Below is a small trained network, with its code and all its weights. Each question gives an input and a class and asks what happens when units are switched off, that is, made to give their printed mean instead of their output.

import numpy as np


def w(rows, s, z=0):
    codes = np.array(rows[::2]) - 128.0
    scale = np.full(codes.shape[1], s)
    scale[-1] = z or s
    return codes * scale


def norm(h):
    return h / np.sqrt((h * h).mean(-1, keepdims=True) + 1e-5)


def f(y):
    return y / 2 * (1 + np.tanh(0.7978845608 * (y + 0.044715 * y**3)))


def log_softmax(a):
    a = a - a.max(-1, keepdims=True)
    return a - np.log(np.exp(a).sum(-1, keepdims=True))


def net(x, mask):
    res = np.array(x, float).reshape(1, 2) / 4 @ E
    u = 0
    for l in range(3):
        y = f(norm(res) @ A[l][:, :-1].T + A[l][:, -1])
        res = res + np.where(mask[u : u + 5], y, B[l][:, -1]) @ B[l][:, :-1]
        u += 5
    return log_softmax(norm(res)[-1] @ U[:, :-1].T + U[:, -1])


A, B = {}, {}
E = w([
[49,77,200,56,56,144,54,84,87],'x0',
[209,206,185,131,123,130,128,10,139],'x1',
],0.011)
A[0] = w([
[141,116,73,173,168,69,190,40,144,121],'L0N0',
[130,166,165,149,93,134,137,64,179,117],'L0N1',
[55,86,118,121,145,108,78,100,111,162],'L0N2',
[217,198,165,219,162,139,132,186,254,250],'L0N3',
[160,200,130,143,53,156,149,110,198,23],'L0N4',
],0.0079,0.002)
B[0] = w([
[255,113,95,104,153,106,67,178,202,179],'L0N0',
[238,218,133,73,160,62,33,133,174,168],'L0N1',
[108,140,136,76,158,125,166,125,85,160],'L0N2',
[126,190,116,85,115,88,41,50,71,246],'L0N3',
[127,190,82,197,141,94,97,102,114,158],'L0N4',
],0.009,0.012)
A[1] = w([
[201,155,57,72,176,54,216,236,212,253],'L1N0',
[68,114,132,217,117,141,190,61,155,53],'L1N1',
[193,193,166,112,60,94,118,142,165,231],'L1N2',
[187,93,123,128,133,78,73,138,253,237],'L1N3',
[161,117,158,82,113,244,90,77,137,39],'L1N4',
],0.0058,0.0021)
B[1] = w([
[140,158,179,101,77,152,151,31,73,254],'L1N0',
[113,181,172,232,83,32,228,199,132,99],'L1N1',
[244,125,63,223,171,125,80,144,168,252],'L1N2',
[184,167,168,120,135,117,245,2,128,231],'L1N3',
[190,177,126,8,99,114,180,104,72,147],'L1N4',
],0.008,0.0051)
A[2] = w([
[99,43,203,36,88,86,202,214,60,53],'L2N0',
[27,102,120,143,171,181,139,177,46,139],'L2N1',
[152,71,165,232,148,241,93,106,94,3],'L2N2',
[106,102,109,56,31,138,91,90,78,94],'L2N3',
[116,81,136,89,128,193,254,188,95,229],'L2N4',
],0.0058,0.0021)
B[2] = w([
[104,133,142,211,125,185,166,113,176,254],'L2N0',
[48,123,101,183,82,179,102,146,32,229],'L2N1',
[125,141,128,134,85,174,103,223,84,89],'L2N2',
[129,28,102,134,119,37,198,254,242,220],'L2N3',
[28,59,147,215,105,144,97,106,76,206],'L2N4',
],0.0088,0.0042)
U = w([
[163,121,170,70,118,113,141,166,171,3],'0',
[253,213,43,137,192,59,102,21,87,253],'1',
[24,65,66,168,86,133,205,134,70,131],'2',
],0.0063,0.0021)

Each question gives the input, the list of numbers given to net, and the class t.
The units are the neurons (one row each of A and B). Each row of codes is followed by its name. A weight is (code - 128) times the scale printed after its matrix; where a second scale follows, it is the last column's (A, B and U).
mask holds one flag per neuron, layer by layer. A switched-off neuron (its flag False) gives its mean, the last column of its row in B, instead of its output. The means were averaged over made-up inputs and are rounded, as every weight is.
A unit's drop is (log p(t) with every unit on - log p(t) with that unit switched off) / (log p(t) with every unit on - log p(t) with every unit switched off).
The circuit of an input: a set's keep is (log p(t) with only the set's units on - log p(t) with every unit switched off) / (log p(t) with every unit on - log p(t) with every unit switched off). Starting from the 12 units with the biggest drops (on a tie, the unit counted first), units are removed one at a time, each time the one whose removal leaves the highest keep (on an exact tie, the one counted first), for as long as the keep stays at least 0.8.
units of the circuit, in order: the units of the circuit, biggest drop first
most important unit: the unit with the biggest drop
k most important neurons: the k neurons with the biggest drops, biggest first
k most important neurons of layer l: the k neurons of layer l with the biggest drops, biggest first
drop of u: that unit's drop, to one decimal
input [-5,-6], class 2: most important unit => L0N1
input [8,2], class 0: units of the circuit, in order => (L2N3; L0N3)
input [0,0], class 0: 2 most important neurons => (L0N1; L0N4)
input [4,2], class 0: units of the circuit, in order => (L0N0; L0N3; L2N3)
input [6,3], class 0: 2 most important neurons of layer 0 => (L0N0; L0N3)
input [3,1], class 0: 2 most important neurons => (L0N0; L0N3)
input [7,0], class 2: 2 most important neurons => (L0N0; L0N3)
input [7,2], class 0: drop of L2N3 => 0.2
input [1,-2], class 2: drop of L0N0 => 0.0
input [8,-1], class 2: drop of L0N0 => 0.1
input [6,1], class 0: drop of L1N4 => 0.1
